[-1.56,-4.68,-4.94,+3.74,+4.39,+4.72,-4.57] → -4.94

[[-1.58,-1.53,+4.52,+4.76,+3.66],
[+2.93,+3.11,-0.04,+0.06,-0.05]] → -0.04

[[+1.30,+0.51,+0.51,+0.51,+1.33,+0.45],
[-4.14,+5.88,+5.87,+5.92,-3.94,+5.62],
[+4.49,-2.67,-2.64,-2.68,+4.40,-2.59]] → -2.64

[[+5.00,+1.81,-1.10,+2.63,+4.12],
[+1.79,+5.26,+0.61,+4.20,+2.26],
[+0.29,+1.89,+1.64,+4.97,+2.31]] → +1.64

[[+3.11,-0.75,+6.36,-1.92,-0.62,+0.13,+2.43],
[-3.06,+0.73,+5.06,+0.53,-1.03,+0.17,-0.34]] → +5.06

[[+4.74,+4.94,-4.60,-4.86,-3.65],
[+5.00,+4.93,-4.51,-4.93,-2.78],
[-4.36,-5.09,+4.75,+5.12,+4.69]] → +4.75

[[+0.22,+0.08,-0.28,+0.27],
[+1.18,+0.97,-1.20,+1.23],
[-4.02,-3.77,+4.49,-4.45]] → +4.49

[-4.72,+0.30,-3.13,+3.81,-2.19,-4.95] → -3.13

[[-5.30,-5.31,+5.21,+4.86,+3.38],
[+5.41,+5.20,-5.28,-4.94,-3.59],
[+5.77,+5.11,-4.64,-5.08,-3.55]] → -4.64
---
[[+0.10,-0.78,-1.32,+0.76,+1.45],
[-0.71,-1.02,-3.35,+4.79,+2.02]] → -3.35

[+5.82,+1.64,+6.16,+2.69,-2.10,+4.93] → +2.69

[[+0.02,+0.68,+2.01,-5.71],
[-2.15,-3.03,-0.69,+1.69],
[+0.61,+1.43,-5.17,+3.46]] → +1.43

[+4.35,+2.17,+2.05,-5.33] → +2.17

[-4.63,-4.47,+5.06,-4.38,-4.91] → +5.06

[[+5.46,-1.10,+5.46,-3.01,+3.94,-4.80,+0.23],
[+3.58,-4.28,+3.58,-4.63,+3.75,-1.17,-2.83],
[-3.41,-0.02,-3.41,-1.34,-1.77,-0.73,-0.81]] → -1.77

[[+4.49,+4.70,+4.37,-4.65,-4.52,-4.79,+4.59],
[+4.68,+4.59,+4.57,-4.65,-5.01,-4.71,+4.49]] → -5.01
---
Q: [+0.30 +2.39 -1.78 -4.84 +5.24 -0.17]
A: -0.17, +0.30

Q:
[[-2.27 -3.64 -0.98 +2.10 +4.34]
 [-1.26 -2.22 -0.01 -2.90 -1.24]
 [+0.66 -2.53 -2.20 -3.72 -5.92]]
A: +4.34, +0.66

Q: [+3.74 -3.84 -3.64 +4.08 -4.57]
A: -4.57, +3.74

Q: [-4.62 +4.53 +5.20 -5.38 -5.02 -4.96 -5.62]
A: -5.62, -4.62

Q: [-4.90 -3.86 +4.80 -1.79 -0.15]
A: -0.15, -4.90

Q: [-4.76 -3.22 +0.37 +6.30]
A: +6.30, -4.76

Q:
[[-2.71 -0.84 +2.97 +0.62]
 [+3.58 -1.50 +2.95 +1.74]
 [-1.92 -0.33 +5.50 -1.06]]
A: +0.62, -1.92

Q:
[[-0.21 -6.13 +1.84 +1.04 -2.31]
 [-3.54 -2.27 -3.22 +1.15 +1.89]]
A: -2.31, -3.54
---
array([200,  52,  54, 204]) ==> 200

array([0, 7, 3, 4, 5, 2, 9]) ==> 3

array([[-19,   8, -18,   8,   9],
       [ -3,  -8,  -2,  -8,  -8],
       [-35,  24, -34,  23,  25]]) ==> -19

array([538,  12, 778, 700, 329]) ==> 538

array([ 558, -196,  600, -634, -352,  877]) ==> -196

array([200, 135, 108,  57, 130]) ==> 130
---
[[ 45  93 171  88 177  41]
 [ 67  66 134  43 219  96]
 [127  65  59  49 194  25]] 219, 194

[29 40 13 90] 90, 40

[ 844 -559 -334   67] 844, 67

[[60 56 49 49 41 62]
 [44 56 51 79 61 13]
 [54 56 49 68 46 42]] 79, 68

[ 107 -859  654 -495 -152 -449] 654, 107

[4623 3504 8768 5801 1706 2139 9809] 9809, 8768

[197 142 202 232 242  56] 242, 232
